Each row is shifted at random along 8 fixed directions that mean nothing.
Known rows, with every way that one mark hangs from another
q_31(q_158 q_185(q_463) q_700): [ 140  -47  -22   92 -205  106 -133  -91  335  128  160  -12  451   93
 -160  162  146   74 -150 -248  -57   87  -86 -382 -247  -32  -17   10
  171  -48   23  -74 -415  -36  421  102 -552  -12  -89 -104   62   79
  -76 -156 -278  229   58  -99 -153   -1   56  103   35]
q_31(q_158 q_185(q_463) q_700(q_356(q_802) q_425)): [-372 -295   68 -272 -203 -395   83   93 -196   58  143  110  180  173
 -174 -191  -41  -62  315  101 -143 -230  185  189  -83  117 -294  179
 -222  294  306 -379  -27 -282 -372    2  -34  127   37 -230 -190  144
   71  273  -78  370  121   30 -156 -192  190  262 -478]
q_700(q_356 q_425(q_712(q_856(q_185 q_463)))): [-291  -59  -99 -254   12  160   62  -47  123 -446  -38   28  116 -167
  -69  224  341   15 -208  -22  -31  202  127  121 -477  -64   -1   97
  550  166  -46   15  118   40  121  144   49 -124 -278 -205 -149 -176
   41   -9 -224 -340  110  107  225    0  278  104   31]
q_356(q_158 q_463 q_712(q_486(q_425) q_700) q_802): [ 186  -42 -521  391   32  238 -199 -669  296 -278  224 -182   62  110
  -37   91 -191  -10 -157  -71  486  -89  128 -249   34   20 -184  158
  282 -121 -491 -181  -40 -351  600  267 -222   46  140 -203   12 -175
  -73 -333   19   67 -121  114 -346  191  175  -13 -175]
q_185(q_158 q_463(q_712(q_700) q_856(q_802)) q_486(q_425)): [ 225 -176  252   57 -148  -96  -31   99  -99  247  143 -126  173  170
  -95  248  -40  205 -314  -18   36   66 -386 -127 -402   34  -65 -159
   61   84   -9  175 -227   43   22  195 -252   34   28  143 -242   98
  -51   24 -348   53   89   27 -232  -77  142  148  -29]
q_31(q_185(q_158 q_463) q_700): [ -26 -265 -121  373 -374   -4  -52 -217  228  254 -175   64  253  384
  290  155   41  289  -64 -149 -369  -79 -245 -167 -275  221 -192   85
  143 -177 -279  123  -73  -29  146  211 -444  -36 -143  -60  -74 -112
 -372 -202 -363   85  286 -281 -387  174  100    9  -42]
q_486(q_425 q_712(q_158 q_700 q_856)): [  98  -14 -150  193  122 -111  -77  -62  -18   64 -104 -202  -74  164
   79   89 -121  -34 -108  130   42  295  -43  -75 -116 -199   47 -149
  141   88  206  291  435  168    9  179  125  187    6  -31   15  271
  167 -100 -128   37  -63  -39  -39  187  148   15  115]
q_856(q_185 q_463(q_712(q_158 q_700))): [  20  -32  -21  -38  178   52    0  120 -191 -202   20 -264  -20  -73
  -59  183   68   70  -74   53  280    5 -113   35 -154  -83   40  -30
  335  213  139 -173  -41  -61  118   71   18  -33   16   49  -87   55
  125   42 -206 -102  -19  235  101  -90  310   40   40]
q_31(q_158 q_185(q_463(q_712) q_802) q_700): [  46 -276  -81  112 -223 -129 -178  -42  -15  195   17  -13  327  333
  -12   74  108  140   99  -67 -108 -287 -196 -157 -166  113 -185   16
   18  -78  199 -321 -424 -260  -30   44 -425   99  186  -69 -147   41
 -268  -36 -345  355   36 -193 -438 -141  249   51 -186]
q_463(q_712(q_158 q_486) q_856(q_185 q_802)): [ -75  -39  319  -43   82  213  417  358 -117 -353   64 -109  -14 -155
 -119   96 -198  324 -223  265  247   85 -141  367 -175  511   69   -3
   83  227 -202 -235  -94  -69  158 -185   41 -156 -242  -36 -182   92
  211   46    3 -166  225  279   95 -236   96  153 -111]
q_802(q_158(q_31) q_356 q_463): [  -5   42  157 -210  113   29 -129  -98  125   78   73  -48  167 -289
   -6  -94   52  -60 -190    1 -124   86  -37   -7  -29   65   -6   88
  264 -100 -315   95  191  270  180  -17   47   66 -132    0   97  -94
 -124   22   -8 -175  -99  109  335   73 -168  -45  397]
q_856(q_185(q_158(q_31) q_486(q_425(q_712)) q_802) q_463): [-296 -326    8  395   -1 -125   85 -116 -346  320 -206   53  197  263
  231 -128 -324  470 -238  511 -830   86 -418  200  -96  660  118  265
 -213  123 -352  -27  -17  110 -442   31  133 -166 -456   52 -404 -351
 -459  125 -193 -372  405 -211 -236 -180  -14   93 -105]
q_486(q_712(q_158 q_856(q_463 q_802(q_31)))): [-236   -1  284 -296   61   22  108  387   96 -153   27 -174  150 -136
 -141  299  167  -36 -263  -38  305  150  -21  208 -162 -383  -75 -102
  274  202  308  243  673  102   45  -48  200   31 -101   33  -21  343
  532  150 -210  118  -41  209  199  133   56  150  355]
q_425(q_712(q_158 q_486 q_700 q_856(q_185 q_463))): [-205 -309  -31  -30 -115  -80  338  242 -370 -154 -291 -267 -192   56
  125  154 -246   52   72  346   55  158   -1  220  -24   69   -3  -20
    3  300   42  180  527  131 -275   83  318  -17  -59  160 -239  224
  300  188 -288  -95  187   87  -79   -4  215  226   43]
q_463(q_712(q_158(q_31(q_700(q_356))) q_486) q_856): [ 230   20  -69  -73  -66  233   89 -144  413  -33  323 -100  322  -13
 -178  225 -125   49 -313 -115    8  190   17 -360 -344  578  -31 -101
   93   52 -476   35 -258  -94  525  -70 -299   -5 -145   -3  242  242
  -30 -205  -77  -12   80   32  129  -89  169  -31  -18]
q_486(q_425(q_712(q_158 q_700 q_856))): [ 180 -101 -184  410  -67   26   -2 -207   99  199 -173 -185  -12  211
  214  -15 -376   97 -126  218 -342  414 -139 -218  -76  243  184  -69
 -207   95 -155  398  324  222   87   97   90  119 -136  109  101  246
   11 -323 -129   -4  232 -230  -75  177   52    3   93]
q_158(q_31(q_185 q_700(q_712(q_486(q_425))))): [-337 -234 -132  -70  -85 -250   34   32  100   65 -139   93  183  407
   19  182   38  -11   90   88 -171  -66  137  168 -140   26 -238   59
  113  -40  217  -52  343  -98 -115   42 -175  163  -91 -307    3   84
    5  164 -253  266  -74   16 -135   23  142    9  -44]
q_356(q_158 q_712 q_802(q_463)): [ -71 -139  -94  206  260  -72 -171 -247 -358 -204   50  -99 -143  -74
   11 -320 -103   33  325  306  276 -297    7  165  332   69   -1  193
   21  -34  114 -637   46 -261  -57   25  250  124  254 -151 -275 -122
 -104   22  172   94 -188   89 -206  -20   73   57 -416]
q_700(q_356(q_463) q_712(q_486)): [-156  -85 -218  159   37  220  191 -346  125 -222  -78    4  -52  -32
  147  -63 -262  142  -28  328 -294    7   24  107  -74  704  -17  213
   38  126 -490 -322 -137 -256  215   31   93 -151 -234 -173  -79 -248
 -356 -120  226 -224  253   52 -102  -34  -71   19 -372]
q_712(q_158(q_31) q_486 q_700(q_356(q_463) q_425) q_856): [ 111   26  -78 -317   86  -34  153 -138 -305  -87  111 -205   87 -229
 -267   33 -177 -165   53  240  335  360  287  -53  -83 -116  116   13
  128  371  193  107  359   67   -7  160  187  160  -35  -30 -115  388
  267  144  -66   -1 -169  195  377  -89  199  322 -135]
q_463(q_712(q_486 q_856(q_185(q_158 q_802)))): [  68   -5 -231  391  -53  247   90 -130  111 -247  -96 -175   10   98
   67  201  127  209 -151   23  -25 -177 -195   17 -263  283  124  118
  327 -159 -241 -185 -170 -213  188  125  -90 -168   14  -88 -375 -218
 -359 -138 -257 -305   12   59 -209   38  277   -2   95]
q_712(q_158(q_31(q_700(q_425))) q_486 q_856(q_185(q_802))): [ 108 -137 -261  -35 -293   22    4 -194   33  104  -93  -75  326  297
  100  218   72  113  -55  161   35   35  176 -194 -166 -105  -27   24
  181 -176  -16  176  391  -23   43  152 -219  238  -51   20  -38  188
  -33 -107 -436  191  -39 -221  -23  -16  312  154  -58]
q_31(q_185(q_463 q_486(q_425) q_802(q_158))): [ 236   24  187  -68 -209   75 -261   11  276  266  259  139  483   13
 -266  227  154   34 -583 -254   28  226 -147 -206 -347 -347  -13   50
  337 -289  -59  311 -199  100  370  262 -445  -64 -126   11 -107   43
  -98  -61 -345  -40 -113  -39  -24    4    0  152  399]
q_802(q_158 q_356 q_463(q_712(q_856))): [ 170 -226 -166  -18 -108   43 -217 -445  -41  114   11 -276   14    6
  328 -188 -104  -69   26  279 -286  -85 -207 -212  -27  345    9    7
   59 -229 -482  -53 -121  114  142   60   52  286  188  190  -45  -92
 -388 -125  -10  -14   64 -177 -221  -34   12 -145  -40]
q_700(q_356(q_158 q_463) q_425): [ -28  200   78   83  175  146  -37 -131  173 -103  312   28  150 -355
 -231  -87  105    3 -197  -78  -26  294  117    9  -80  -24   97  218
  256  236  -27  -78  146  -62  289   32   19 -190 -309 -259  106   95
  -33 -125   63 -143    6  200  374  231   -7   56   64]
q_486(q_425(q_712(q_158 q_856))): [ 135 -124 -669   99 -141   35 -344 -550  319   -8  148 -447  152  506
   69   54  -63 -165  -72   78   62 -160   89 -469  -83   83  -58 -135
 -257 -147 -235  -21 -151 -275  190  160 -145   44  298  239  -66   39
 -139 -206 -218  241 -112 -110 -419  -81  198  -95 -111]
q_185(q_463(q_712(q_158)) q_486): [ 128 -452   10 -283 -249 -189   11 -101 -521  353  105 -214   34  214
   16   54 -209 -119  -47  137 -110   85  -80  -89 -147   93 -184 -116
 -299   58 -134  198  -89    1 -423  144  129   18  195  355 -403  153
  -54  356 -257   86   70 -113 -459 -254  136  124 -220]
q_856(q_185(q_486) q_463(q_712)): [ -69  -52  349  169   57   21   83  307 -154  115 -111   79   24 -122
  130   81    4  347 -178  223 -243  143 -373  171 -133  176  139  133
  253   95   94  -87   96   94    8  -74   22  -55 -323   67   -6  -46
  -85   52 -144  -98  213  -64   87    0   -2   18   33]
q_463(q_712(q_700(q_425) q_856(q_185))): [ 220 -109   37 -238 -256  147  186 -131  -44  -37  197  -41  229  -80
 -230  179 -152  -33 -281   11  -41  470   53 -160 -410  144  136  -62
  -24  213 -283  500 -126  204  105   -2  -69  108 -133  104   54  164
  270  -74   21 -103  346  -22  203 -209  137  163   18]
q_700(q_712(q_158(q_31) q_486(q_425) q_856(q_802))): [ -31  -39  -23 -205  135  -61  152  157 -112   17  118 -288  150   55
 -250   61 -102 -113  -84  351  105  210  152   20  -31 -132  226  -82
 -192  244  348  -45  415  -16 -141   15  202  114  -34    3 -210  388
  333  235 -120  170 -176  242  124 -120   79  180   -5]
q_158(q_31(q_185 q_700(q_712(q_486 q_856)))): [-261 -169 -149  111  -43   59  347    1  255  -46  -58    7  121  157
  -88  218  -37  -66  -44 -102 -516  260  -25  108 -255  401  169  191
   12  164  -59  154  275   98   26    2   -1  -75 -295 -341 -122  166
  -25   17 -110 -149  144  185   23  163   82   27  241]
q_700(q_712(q_158 q_486(q_425) q_856(q_185 q_802))): [ -25  -38    2 -127 -274   89  179  237  389   59  256 -260  251  118
 -204  219 -129  -40 -416  191   22  248  128  -89 -196  -72  148  -66
 -292  216 -102  299  510 -100  160  -36    9  -49 -201  253   83  423
  464   35 -110  233  202  175  108   40  -41  132  226]
q_158(q_31(q_185 q_700)): [   9  264  513   45   59  206  214  325  273  -78   12  384  480 -228
 -434  146 -101  448 -265 -102  182  345  -31  101 -213  261  121   51
  287  143  112   39 -137  146  487 -224 -451   -2 -406 -323  301   98
  290 -161  101   49  175    1  560 -148 -129  231  123]
q_31(q_158 q_185 q_700(q_356)): [-414 -174  287 -433 -108 -364  197  302 -384  -94  111  119  161    5
 -400 -108  -97  -43  342  192  117 -130  229  317  -35   92 -240  -28
 -112  407  371 -406 -197 -140 -321 -117  -18  122  123 -255 -168  210
  291  458    9  232   92   62  -39 -375  157  296 -384]
q_356(q_158 q_802(q_31(q_700) q_463)): [ -47 -145  114 -173  123  224    3 -328 -239 -344  242  -52  209 -262
 -295  -21  -56  -97  -22  -95  199   57  153   58   32   58  -88  121
  268  -69 -313 -148 -346   25  326   84   -3   74   94 -283 -257 -127
  102   92  130 -114  -49  220  -79 -179   75  200 -162]
q_802(q_31 q_356(q_158 q_712) q_463): [  53 -128   42 -365 -369  -73 -447 -264  216  339  507 -189  275 -124
 -159   77   60 -456 -164 -148  150   46  120 -325   58 -494 -175   -3
 -113  -88 -236  336  490   -4  193   -1   53  301  264  301  239  333
  227  104  -36  352 -134  -12   55  241 -123  -55  347]
q_31(q_185(q_158 q_802)): [-160  -52   -4  277   17 -186 -101   78 -276  -11 -299  124  -35  260
  145  -57  149  290  276  166   68 -420 -143  316   29  -89  -92  108
  238 -142  420 -439   36 -221 -238  122 -100   83  168 -224 -380 -144
 -341   38 -303   47 -172 -117 -224   10  252   76 -167]
q_31(q_185(q_158 q_463 q_802)): [ -47   -1  -40  468   26  227   54 -130  112  -99 -175   97  135   81
   52   87   94  393 -223 -137 -195  -83 -323  151 -296  348   64  247
  361 -124 -193 -214 -377 -115  200  196 -255 -286 -217 -294 -439 -374
 -503 -214 -193 -412   84   58 -152   60  124   84   58]
q_356(q_158 q_712(q_486(q_425)) q_802(q_31 q_463)): [-163 -331 -158    6   85  -35 -132 -443 -296  -87  176 -184  -70 -116
   68 -138 -156 -369   24  155  -40  116   95  119  181 -114  -80  242
   93 -170 -274  -57  334   22   -2  169  397  187   45 -183 -321   -2
   21  200   58  -95 -187  166 -316  155   59   16  -71]
q_486(q_712(q_700 q_856(q_185))): [ 124 -222 -294   64 -163  -98 -120 -252 -101  124 -125 -107   -5  236
  275  132  -74   22    1  200 -117  149 -117 -227 -129 -165   63  -82
   38   14  -61  328  223  189  -82  207   -4  249   65  214   25  103
    8  -95  -91   86  217 -262 -171   18  126   -7  -52]
q_356(q_158 q_463 q_802): [ 132  -52  -70  489   99  136  -63 -289   27   -3  -53   62   -9  -15
  285 -161 -133  373   38   89   48  -70  -82   -9  243  144  -57  201
  144  -82 -228 -158  182 -117  226   58 -123   26  -59  -67  100  -93
 -227 -307   23  183  122 -196 -156  227  -32  -17 -248]
q_700(q_356(q_463(q_856(q_802))) q_425(q_712(q_158 q_486))): [   9  -49  -10 -288 -119  163    7   58  294 -172  291  -68  185 -153
 -200  121   49 -141 -303  -59  167  264  181  -50 -286  -91  -92  -41
   54  233  -99  137  374 -107  232   60   -4 -112 -225   22   37  312
  235  -66 -266   69  -12  177  145  181  115  125  125]
q_712(q_158 q_856(q_185(q_802))): [  -1  -81 -144  -39  -36  -57  -59   78 -173  -88  -78 -153  -49  112
   50  187  263   15   45   -9  272 -127   28  100  -69 -452   40  -22
  259  -30  274   40  369  -52 -160  203   53   54  204   78 -297  163
   43   78 -345   14 -159   11  -55   67  324   92   91]
q_856(q_185(q_486(q_425)) q_463(q_712) q_802(q_31)): [-335 -137  219 -449  -83  -61  -56  185   25  -47  330 -185  315   28
 -261  302  126  -74 -385    1  114  -79 -144  171 -281 -156 -135   61
  102  147  -42    4  -31 -116   53  -49  -24  -48  -89  141 -135   -6
  297  354 -158   73   78  326   -4 -263   73   72  172]

Rows
[ -64 -285 -165   46 -145  -36 -109 -303   29  128 -167 -107  -36  152
  483  -53   59   77  115  299 -339 -139 -149   27    7  -32  -76   71
  124  -32 -192   -9  509   61  -59  179   65  283   75   19  -68  -21
 -341 -119 -201  163  179 -231 -267  236   14  -79  -88] -> q_700(q_712(q_856(q_802(q_158 q_356(q_463)))))
[  10  -75 -118  560  -57   16 -123  -99   -3  199 -178  -53   30  163
  335   -2  129  364  -73   92 -380 -214 -408  -25  -67  119  152  242
  106 -124  -81 -163  -32 -115  -73  201  -92 -194 -151   66 -306 -236
 -557 -165 -235 -189  162 -106 -168  143   55    1    6] -> q_856(q_185(q_158 q_463 q_802))
[ 178 -104   47 -167 -214 -314 -365  -84  -93  537  171  -26  176   81
 -115  124   29 -178  -72  -24   35 -112 -175 -233  -46 -424  -72   62
    0  -34  148  180  360   56 -192  227   10  274  304  191 -118  170
 -159  117 -294  109 -217  -72   25   73   56   96  300] -> q_185(q_463 q_486 q_802(q_158(q_31) q_356(q_712(q_700))))
[-199 -268 -308  188   22   88 -157 -431  -50   50 -118 -199  115  207
  454   -1   59   15  124  171 -529 -155 -332 -149   26  127   76  193
  123 -102 -182 -311 -144   31  149  174  -30  207 -110 -118 -142 -178
 -364 -142 -164  -37  158  -65 -389   36  175 -136 -203] -> q_856(q_463 q_802(q_31(q_700)))
[ 281   11  354 -112    3  -50  -72  151 -219  283  176  -21  337 -108
 -366  182   92  135 -236  -65  138  146 -172 -189 -270  -91   54  -87
  100   50  239   79 -210   37  -65   57 -168  -85   26  149 -250   71
  -49  248 -286   44 -147  -13  111 -212    2  220   74] -> q_185(q_158(q_31) q_463(q_712) q_486)
[ -40 -185  -98  -96   35 -151  -98  -45 -230  231  103 -285  176  231
   76   57  -69  150  -53  320  -64 -169 -197  -88  -27  242    9   60
 -115  108    0 -238   -2 -158 -173  -49   11  -11   -2  347 -120   44
 -136  203 -250  147   16   -8  -90 -286  148   -2 -144] -> q_856(q_185(q_486) q_463(q_712(q_158(q_31))))
[-157  -62 -348   63    1 -128 -243 -231  328   19  245 -201  109   71
  -32   25  272 -269  149 -281 -199 -219   32 -243  -45 -117 -133   98
   92  185   31 -251   23 -241  120  132 -119  -94   65 -123   76   97
 -194    5 -203  171  -62  110 -184  282  145 -113   68] -> q_31(q_158 q_700(q_356(q_463)))
[  79 -124 -130  384 -408  -30 -342 -471  465  461  130  144  480  396
  243   50 -187  396 -217  131 -236   38 -122 -380 -109  199 -233  131
  116 -162 -404   44   55 -174  555  164 -645  188 -181   49  424   89
 -312 -379 -199  488  313 -497 -294  178   -9  -52 -244] -> q_31(q_185(q_486(q_425)) q_700(q_356(q_158 q_463)))
[ -90  -41  -77  -89   -4   54   42 -465   78  -11  181  145  279  -94
 -102  -41  -74   60 -170  126 -150  300  227  -36 -211  348  -75  164
  124   97 -401   10  148   14   82  -24   68   30 -279 -273   72  -62
 -114 -120   76 -217  154 -113  206  -32   91   31 -200] -> q_700(q_356(q_158(q_31) q_712) q_425)
[-367   69 -196  -16   72   93   38  -81  131 -616 -167  -84   66   59
  -48  138  247  153  236  344  503 -429  117  174 -198   69 -125  129
  631   49  340 -909   25 -474  354  107  -76  195   53 -514 -193 -205
  -23 -130 -139   56 -186  187  -55  -85  417  161 -535] -> q_31(q_700(q_356(q_712(q_486 q_856(q_463 q_802))) q_425))
[  69  -20  321   64 -153  -28   44  109   20  130 -169  348  229  104
  -80  107 -244  311 -304  140  -56  171 -152  179 -216  171 -147   16
  243 -126  -90  246   65  168  123   44 -170   85 -136 -121    5  -21
  -60 -142 -145 -103  171 -233  -20  -65  -19  183  212] -> q_31(q_185(q_486(q_712(q_700)) q_802(q_158)))
[ -57  -52   96 -211 -127  -41 -139  -77 -127  -35  207   50   50 -144
 -217  -32 -125  -31   47  100  451  -97   67   91   52 -151 -191    6
   18  215  -32 -126  110 -180   20  -28  -11  204  205    8    9    1
  182  153  187  204   -5   -3   20  -63  -72  125 -222] -> q_802(q_356(q_463 q_712))
[-179   30   98 -407   51  -40 -287 -267  104 -197  144  -19  299 -130
 -163  -42  277 -276  133  203 -112 -126  234  -10 -123  -34 -127   94
  371 -162  175 -363  -46 -134  302   39   56  215   44 -312   25   -4
 -196    4  -43   72 -193   96  246 -127   45  125 -171] -> q_802(q_31(q_700(q_356 q_425 q_712)) q_158 q_463)
[-136 -312 -304 -582 -249  -75 -217 -364   66  -19  410 -360  271  154
 -218  -67  173 -564   42   94 -275 -171  199 -211 -196 -147  -59  -15
 -187   60 -150  -97  -15  -84  -50  167   81  262  277  -20 -258   71
  -29  170 -136  129  -73  252 -201  -96  151   42    9] -> q_31(q_700(q_425 q_712(q_856(q_802(q_158 q_356 q_463)))))
[ 346   37 -307  -91 -176  160 -273 -471  139   90  414 -245  101 -131
 -193  -18 -201 -472 -151   61   48  166   44 -527  -31 -145  144   10
  -34  -61 -406    6 -198   31  432  212    5  261  216   43    7   84
  -59 -100   31 -150 -142   80  -76   28   63  -30  181] -> q_802(q_158 q_356(q_712(q_486 q_700)))
[-193   19  279  264  -27 -101 -217  267   57   25  -10  133  330  158
 -412   -4   -4  223 -123   52  -25 -147 -193  210 -169   64  -22   92
  104  -24  374 -304 -141 -211  105   30 -239  -99  -39 -236 -289  -86
  -82   66 -268   70 -138   95  -79  -25   23  228  170] -> q_31(q_185(q_158 q_486(q_425(q_712)) q_802(q_463)) q_700)
[ 243  -26  162  -84  -71   14   43   85 -149  124  259 -176  -73 -171
 -103  -10 -257 -115  -86  126  137  281  -45  -27  -72   52   -1  -40
  -12  286   30  145  286   21   99  -19   63  242  -13   51  104  439
  149  -11  -87  140  -63  149  186  151   99   97   12] -> q_802(q_356(q_463(q_712(q_158 q_486 q_700(q_425)) q_856)))
[-140 -116   18  -22  -41 -107 -128  -56   76  178  139  137  426  249
 -338   81 -141   32 -179   -9 -264  236  -70  -67 -232  146   27   64
 -109   94   85   46 -183   65   57   19 -269   21 -177 -178  -70   30
   32  108 -166   89   37  -28  -47 -192   24  103   87] -> q_158(q_31(q_185(q_486(q_425(q_712))) q_700))
[ 130 -302  -94   23 -180  -13  -43 -303 -212  214  -19 -106   71  253
  158   43 -178  132  -69  167 -214  -88 -247 -148 -174  443 -118   22
 -131 -113 -318  -76 -458 -108  -91  100  -95  -21   94  207 -277 -204
 -377   41  -98    4  158 -173 -455 -282   44   23 -336] -> q_185(q_463(q_712) q_486)
